[[133 111 136 117 121  99 141]
 [ 99 124 150 153 125 140 138]]
|
[[ 99 124 150 153 125 140 138]]

[[122 145 135 128 127 120 129 124 124]
 [118 145 135 131 125 118 130 120 121]
 [132 110 121 128 127 134 127 133 131]
 [120 128 131 152 117 121 148 120 119]
 [132 112 120 129 129 134 128 131 132]
 [131 115 120 132 125 131 131 130 129]
 [119 130 132 152 115 120 147 118 117]]
|
[[118 145 135 131 125 118 130 120 121]
 [120 128 131 152 117 121 148 120 119]
 [131 115 120 132 125 131 131 130 129]]

[[147 105 129]
 [113 140 121]
 [146 105 130]
 [137 120 135]
 [130 129 156]
 [116 132 107]]
|
[[113 140 121]
 [137 120 135]
 [116 132 107]]

[[150 136 119 109 116 147 142]
 [107 117 117 113 129 140 136]
 [122 108 134 123 122 108 144]
 [151 147 141 114 151 137 150]
 [115 126 121 126 140 119 125]
 [143 113 119 127 142 148 133]]
|
[[107 117 117 113 129 140 136]
 [151 147 141 114 151 137 150]
 [143 113 119 127 142 148 133]]

[[143 149  99 128]
 [113 116 142 134]
 [110 108 149 131]
 [132 115 133 103]
 [123 112 138 113]
 [118 111 143 121]
 [120 131 128 148]
 [143 126 121 112]
 [111 108 152 128]
 [120 134 126 143]]
|
[[113 116 142 134]
 [132 115 133 103]
 [118 111 143 121]
 [143 126 121 112]
 [120 134 126 143]]

[[128 111 144 136 131 151 113 129 137 118 119 120 114]
 [127 128  98 131 122 142 126 131 133 118 137 133 134]]
|
[[127 128  98 131 122 142 126 131 133 118 137 133 134]]

[[137 132 148 122 144 121 135]
 [133 139 117 114 154 117 136]
 [129 115 119 134 147 116 144]
 [117 134 140 126 143 139 138]]
|
[[133 139 117 114 154 117 136]
 [117 134 140 126 143 139 138]]
---
[[138 130]
 [128 135]
 [124 129]
 [140 119]
 [154 125]
 [134 128]
 [133 130]
 [128 131]
 [136 135]
 [131 127]]
|
[[131 127]
 [138 130]
 [128 135]
 [124 129]
 [140 119]
 [154 125]
 [134 128]
 [133 130]
 [128 131]
 [136 135]]

[[127 130 107 130]
 [126 139 111 130]
 [125 142 103 137]]
|
[[125 142 103 137]
 [127 130 107 130]
 [126 139 111 130]]

[[121 123 119 130 141 136 123 130 138 134]
 [119 113 108 134 143 140 125 127 135 136]
 [121 122 121 130 142 134 122 128 134 134]
 [130 137 142 123 128 121 124 129 127 127]
 [133 137 140 123 117 122 131 128 122 123]
 [131 131 134 124 122 124 130 127 121 126]
 [133 135 138 124 118 122 131 128 121 124]
 [134 133 134 126 116 123 133 127 122 123]
 [140 140 144 125 106 115 136 127 116 117]]
|
[[140 140 144 125 106 115 136 127 116 117]
 [121 123 119 130 141 136 123 130 138 134]
 [119 113 108 134 143 140 125 127 135 136]
 [121 122 121 130 142 134 122 128 134 134]
 [130 137 142 123 128 121 124 129 127 127]
 [133 137 140 123 117 122 131 128 122 123]
 [131 131 134 124 122 124 130 127 121 126]
 [133 135 138 124 118 122 131 128 121 124]
 [134 133 134 126 116 123 133 127 122 123]]

[[123 110 119 142 148 118 111 122 141 138]
 [154 122 119 142 142 112 129 125 137 134]]
|
[[154 122 119 142 142 112 129 125 137 134]
 [123 110 119 142 148 118 111 122 141 138]]

[[128 128 128 128 128 128 128 128 128 128 128 128 128 127 128]
 [128 131 128 129 130 129 129 129 128 129 127 131 134 138 131]
 [131 124 125 121 130 128 127 126 132 107 129 119 121 124 131]
 [124 131 131 127 121 131 127 119 129 131 131 136 131 118 104]
 [130 125 127 126 132 127 130 130 128 117 131 127 121 132 130]
 [126 131 128 130 126 129 127 127 127 134 127 134 136 132 127]]
|
[[126 131 128 130 126 129 127 127 127 134 127 134 136 132 127]
 [128 128 128 128 128 128 128 128 128 128 128 128 128 127 128]
 [128 131 128 129 130 129 129 129 128 129 127 131 134 138 131]
 [131 124 125 121 130 128 127 126 132 107 129 119 121 124 131]
 [124 131 131 127 121 131 127 119 129 131 131 136 131 118 104]
 [130 125 127 126 132 127 130 130 128 117 131 127 121 132 130]]

[[123 105 117 123 127 122]
 [146 145 128 126 132 121]
 [122 128 128 132 107 126]
 [148 136 137 121 140 123]
 [142 128 134 131 128 121]
 [122 108 128 128 115 125]
 [125 128 121 135 103 126]
 [126 128 119 119 138 128]
 [128 146 130 135 128 122]
 [128 117 121 117 146 117]
 [128 128 128 136 105 124]]
|
[[128 128 128 136 105 124]
 [123 105 117 123 127 122]
 [146 145 128 126 132 121]
 [122 128 128 132 107 126]
 [148 136 137 121 140 123]
 [142 128 134 131 128 121]
 [122 108 128 128 115 125]
 [125 128 121 135 103 126]
 [126 128 119 119 138 128]
 [128 146 130 135 128 122]
 [128 117 121 117 146 117]]

[[128 114 124 137 132 104 115 113 133 127 124]
 [148 114 135 131 145 106 112 116 132 136 140]
 [149 115 134 131 146 109 113 118 134 136 139]
 [109 138 120 130 114 143 142 134 125 120 115]
 [ 99 143 121 119 101 151 144 141 118 118 115]
 [139 139 135 120 134 146 136 141 127 134 137]]
|
[[139 139 135 120 134 146 136 141 127 134 137]
 [128 114 124 137 132 104 115 113 133 127 124]
 [148 114 135 131 145 106 112 116 132 136 140]
 [149 115 134 131 146 109 113 118 134 136 139]
 [109 138 120 130 114 143 142 134 125 120 115]
 [ 99 143 121 119 101 151 144 141 118 118 115]]

[[113 133 125 131 128 124 128 129 123 113 127]
 [140 131 102 139 104 119 141 126 131 136 132]]
|
[[140 131 102 139 104 119 141 126 131 136 132]
 [113 133 125 131 128 124 128 129 123 113 127]]
---
[[146 141 137]
 [137 152 150]
 [136 151 149]
 [127 108 108]
 [114 100 103]]
|
[[141 137]
 [152 150]]

[[131 131 121 125]
 [ 98  98 122 132]
 [120 120 104 104]]
|
[[131 121]
 [ 98 122]]

[[119 131 120 120 118]
 [132 151 115 155 110]]
|
[[131 120]
 [151 115]]

[[133 131 121 122]
 [102 131 133 119]
 [136 122 127 133]
 [129 143 121 103]
 [104 138 126 123]]
|
[[131 121]
 [131 133]]

[[132 132 122]
 [140 141 102]
 [131 130 138]
 [139 142 101]]
|
[[132 122]
 [141 102]]

[[105 112 153 148]
 [107 127 126 137]
 [106 113 128 139]]
|
[[112 153]
 [127 126]]

[[136 126 123]
 [110 129 155]
 [134 127 123]]
|
[[126 123]
 [129 155]]

[[120 113 112]
 [143 113 109]
 [108 150 146]
 [101 121 120]]
|
[[113 112]
 [113 109]]

[[142 143 104 131 137]
 [108 111 131 145 139]]
|
[[143 104]
 [111 131]]
---
[[117 144 135 151]
 [117 122 135 151]
 [117 144 116 129]
 [116 128 122 136]
 [117 122 128 134]
 [117 123 116 128]]
|
[[117 144 135 151]
 [117 144 116 129]
 [117 122 128 134]]

[[154 128 120 127 121 134 131 123 126 123 127]
 [113 133 130 117 134 121 120 135 133 115 133]
 [142 131 129 143 131 134 123 122 133 144 126]
 [116 129 129 125 128 135 130 128 125 154 126]]
|
[[154 128 120 127 121 134 131 123 126 123 127]
 [142 131 129 143 131 134 123 122 133 144 126]]

[[111 133 116 128]
 [138 143 118 137]
 [143 142 128 119]
 [111 128 104 134]
 [128 141 117 137]
 [110 124 123 136]
 [138 137 142 121]
 [128 144 128 133]
 [124 111 132 131]]
|
[[111 133 116 128]
 [143 142 128 119]
 [128 141 117 137]
 [138 137 142 121]
 [124 111 132 131]]

[[136 116]
 [112 144]
 [129 140]
 [146 105]
 [119 137]
 [127 117]
 [121 137]
 [120 126]
 [121 135]
 [141 116]
 [113 144]]
|
[[136 116]
 [129 140]
 [119 137]
 [121 137]
 [121 135]
 [113 144]]

[[127 125 129 106 130 134]
 [131 124 127 134 123 127]
 [126 123 130 110 127 137]]
|
[[127 125 129 106 130 134]
 [126 123 130 110 127 137]]

[[131 107]
 [130 141]
 [125 137]
 [144 126]
 [131 107]
 [105 128]
 [102 127]
 [154 127]]
|
[[131 107]
 [125 137]
 [131 107]
 [102 127]]

[[117 112 129 128 140 130 123 123 130 132]
 [121 111 128 120 136 135 124 121 128 131]
 [125 125 128 131 132 126 126 125 131 127]
 [126 113 125 116 131 137 125 120 127 129]
 [135 140 128 130 120 125 131 132 127 125]
 [127 131 131 130 127 128 130 135 126 132]
 [119 106 129 113 135 141 125 124 124 136]
 [122 103 127 105 132 146 124 121 122 135]]
|
[[117 112 129 128 140 130 123 123 130 132]
 [125 125 128 131 132 126 126 125 131 127]
 [135 140 128 130 120 125 131 132 127 125]
 [119 106 129 113 135 141 125 124 124 136]]
